Here is a tiny trained network, its code and every weight. The questions are about switching its units off for an input and a class, where a switched-off unit gives its printed mean instead of its output.

import numpy as np


def w(rows, s, z=0):
    codes = np.array(rows[::2]) - 128.0
    scale = np.full(codes.shape[1], s)
    scale[-1] = z or s
    return codes * scale


def f(y):
    return np.maximum(y, 0)


def log_softmax(a):
    a = a - a.max(-1, keepdims=True)
    return a - np.log(np.exp(a).sum(-1, keepdims=True))


def net(x, mask):
    res = np.array(x, float).reshape(1, 8) / 4 @ E
    y = f(res @ A[0][:, :-1].T + A[0][:, -1])
    res = res + np.where(mask, y, B[0][:, -1]) @ B[0][:, :-1]
    return log_softmax(res[-1] @ U[:, :-1].T + U[:, -1])


A, B = {}, {}
E = w([
[209,175,92,213,152,62,25,85,190],'x0',
[234,122,98,77,130,167,154,166,205],'x1',
[74,46,105,34,92,108,47,109,108],'x2',
[192,215,132,143,127,201,105,110,23],'x3',
[92,96,200,154,119,128,126,247,152],'x4',
[102,119,151,47,190,164,132,212,176],'x5',
[120,169,96,168,213,138,189,157,144],'x6',
[126,169,131,1,142,145,141,128,119],'x7',
],0.0096)
A[0] = w([
[195,67,124,69,132,104,115,134,156,191],'neuron 1',
[47,118,188,107,121,182,150,128,111,184],'neuron 2',
[129,82,155,78,105,116,93,118,165,216],'neuron 3',
[61,87,123,88,170,118,134,190,136,130],'neuron 4',
[153,45,150,198,155,92,88,162,157,101],'neuron 5',
[88,71,158,102,107,111,85,143,209,141],'neuron 6',
[69,135,161,172,123,161,186,137,92,122],'neuron 7',
[206,118,75,111,105,111,133,89,119,179],'neuron 8',
[191,169,127,112,168,203,152,153,179,151],'neuron 9',
[181,119,86,156,31,100,118,103,168,165],'neuron 10',
[127,152,137,233,90,42,129,98,162,148],'neuron 11',
[200,160,83,94,145,176,161,123,161,166],'neuron 12',
[84,135,93,100,89,87,90,41,89,179],'neuron 13',
[47,206,129,249,169,122,133,111,102,254],'neuron 14',
[113,194,90,59,147,172,136,101,67,201],'neuron 15',
[108,150,151,185,118,177,188,119,52,162],'neuron 16',
[40,101,118,119,140,135,142,170,196,179],'neuron 17',
[49,97,184,153,122,195,194,136,128,137],'neuron 18',
[132,75,235,92,73,131,37,182,149,135],'neuron 19',
],0.011,0.0056)
B[0] = w([
[26,141,137,141,178,153,151,112,129,201],'neuron 1',
[170,99,89,61,91,140,129,200,84,211],'neuron 2',
[46,136,182,67,124,128,84,119,140,208],'neuron 3',
[44,95,93,51,127,103,196,140,182,209],'neuron 4',
[127,125,112,134,153,103,98,114,116,201],'neuron 5',
[65,89,119,99,143,98,107,110,155,217],'neuron 6',
[159,93,84,126,119,144,144,166,94,188],'neuron 7',
[38,202,126,166,167,163,114,45,122,197],'neuron 8',
[108,227,174,143,202,184,147,213,170,209],'neuron 9',
[60,90,95,179,117,198,99,104,142,200],'neuron 10',
[152,75,112,190,178,90,105,108,179,233],'neuron 11',
[97,255,152,176,194,183,167,147,109,206],'neuron 12',
[137,129,155,126,33,32,163,9,32,220],'neuron 13',
[247,87,91,157,157,80,66,162,133,247],'neuron 14',
[176,181,168,104,113,92,151,158,48,218],'neuron 15',
[216,98,152,147,80,169,165,158,107,201],'neuron 16',
[166,115,111,49,201,43,164,125,203,215],'neuron 17',
[154,83,34,94,120,183,199,152,129,205],'neuron 18',
[87,95,175,123,110,162,70,184,134,223],'neuron 19',
],0.009,0.016)
U = w([
[216,108,80,89,70,196,189,175,108,76],'0',
[107,126,93,167,95,171,111,32,132,44],'1',
[102,114,103,35,146,101,149,122,164,131],'2',
[224,108,97,226,157,107,85,112,147,148],'3',
[169,246,159,137,146,197,165,166,126,252],'4',
[123,131,203,104,38,182,53,158,116,18],'5',
[192,167,157,106,35,86,134,77,66,147],'6',
],0.011,0.0016)

Each question gives the input, the list of numbers given to net, and the class t.
The units are the neurons (one row each of A and B). Each row of codes is followed by its name. A weight is (code - 128) times the scale printed after its matrix; where a second scale follows, it is the last column's (A, B and U).
mask holds one flag per neuron, in row order. A switched-off neuron (its flag False) gives its mean, the last column of its row in B, instead of its output. The means were averaged over made-up inputs and are rounded, as every weight is.
A unit's drop is (log p(t) with every unit on - log p(t) with that unit switched off) / (log p(t) with every unit on - log p(t) with every unit switched off).
The circuit of an input: a set's keep is (log p(t) with only the set's units on - log p(t) with every unit switched off) / (log p(t) with every unit on - log p(t) with every unit switched off). Starting from the 12 units with the biggest drops (on a tie, the unit counted first), units are removed one at a time, each time the one whose removal leaves the highest keep (on an exact tie, the one counted first), for as long as the keep stays at least 0.8.
units of the circuit, in order: the units of the circuit, biggest drop first
unit that matters most: the unit with the biggest drop
k most important neurons: the k neurons with the biggest drops, biggest first
drop of u: that unit's drop, to one decimal
input [6,3,-8,-6,2,4,1,3], class 4: units of the circuit, in order : neuron 9
input [-2,1,4,-2,1,-6,3,-3], class 1: units of the circuit, in order : neuron 17; neuron 2
input [-6,-3,-1,6,-7,5,0,7], class 4: 2 most important neurons : neuron 12; neuron 15
input [8,7,2,-1,7,-8,3,6], class 1: units of the circuit, in order : neuron 10; neuron 14
input [4,5,-6,2,-8,0,-8,-7], class 1: 2 most important neurons : neuron 8; neuron 10
input [0,5,-2,4,-2,-7,-7,3], class 1: 3 most important neurons : neuron 10; neuron 8; neuron 13
input [1,-5,7,0,8,-5,0,-4], class 3: 4 most important neurons : neuron 11; neuron 14; neuron 5; neuron 1
input [4,-6,2,-7,-6,-8,-5,8], class 1: 3 most important neurons : neuron 10; neuron 8; neuron 11
input [7,-2,0,-8,-5,2,3,2], class 3: 2 most important neurons : neuron 4; neuron 11
input [-2,-8,4,1,4,-2,0,5], class 0: 2 most important neurons : neuron 2; neuron 18
input [7,-7,4,3,3,2,-5,3], class 5: 3 most important neurons : neuron 19; neuron 17; neuron 15
input [-6,3,0,-3,-7,-8,2,2], class 6: 2 most important neurons : neuron 13; neuron 15
input [3,-1,-7,1,4,7,-8,0], class 5: 2 most important neurons : neuron 19; neuron 12
input [-5,-2,-7,1,-5,-3,7,-6], class 3: 2 most important neurons : neuron 14; neuron 11
input [-8,6,-1,-2,-6,-7,-4,8], class 4: units of the circuit, in order : neuron 12
input [5,0,-5,5,5,8,4,-5], class 3: 2 most important neurons : neuron 14; neuron 15
input [-6,-8,-2,-4,-8,0,-2,-2], class 6: 2 most important neurons : neuron 13; neuron 9
input [-1,-2,0,3,3,8,-3,-8], class 0: drop of neuron 4 : -0.1
input [-2,-1,-6,5,-6,-2,6,-6], class 3: drop of neuron 14 : 2.3
input [2,-2,4,5,-6,3,-8,-1], class 6: drop of neuron 1 : 0.0
input [5,3,5,5,4,8,1,2], class 4: unit that matters most : neuron 9
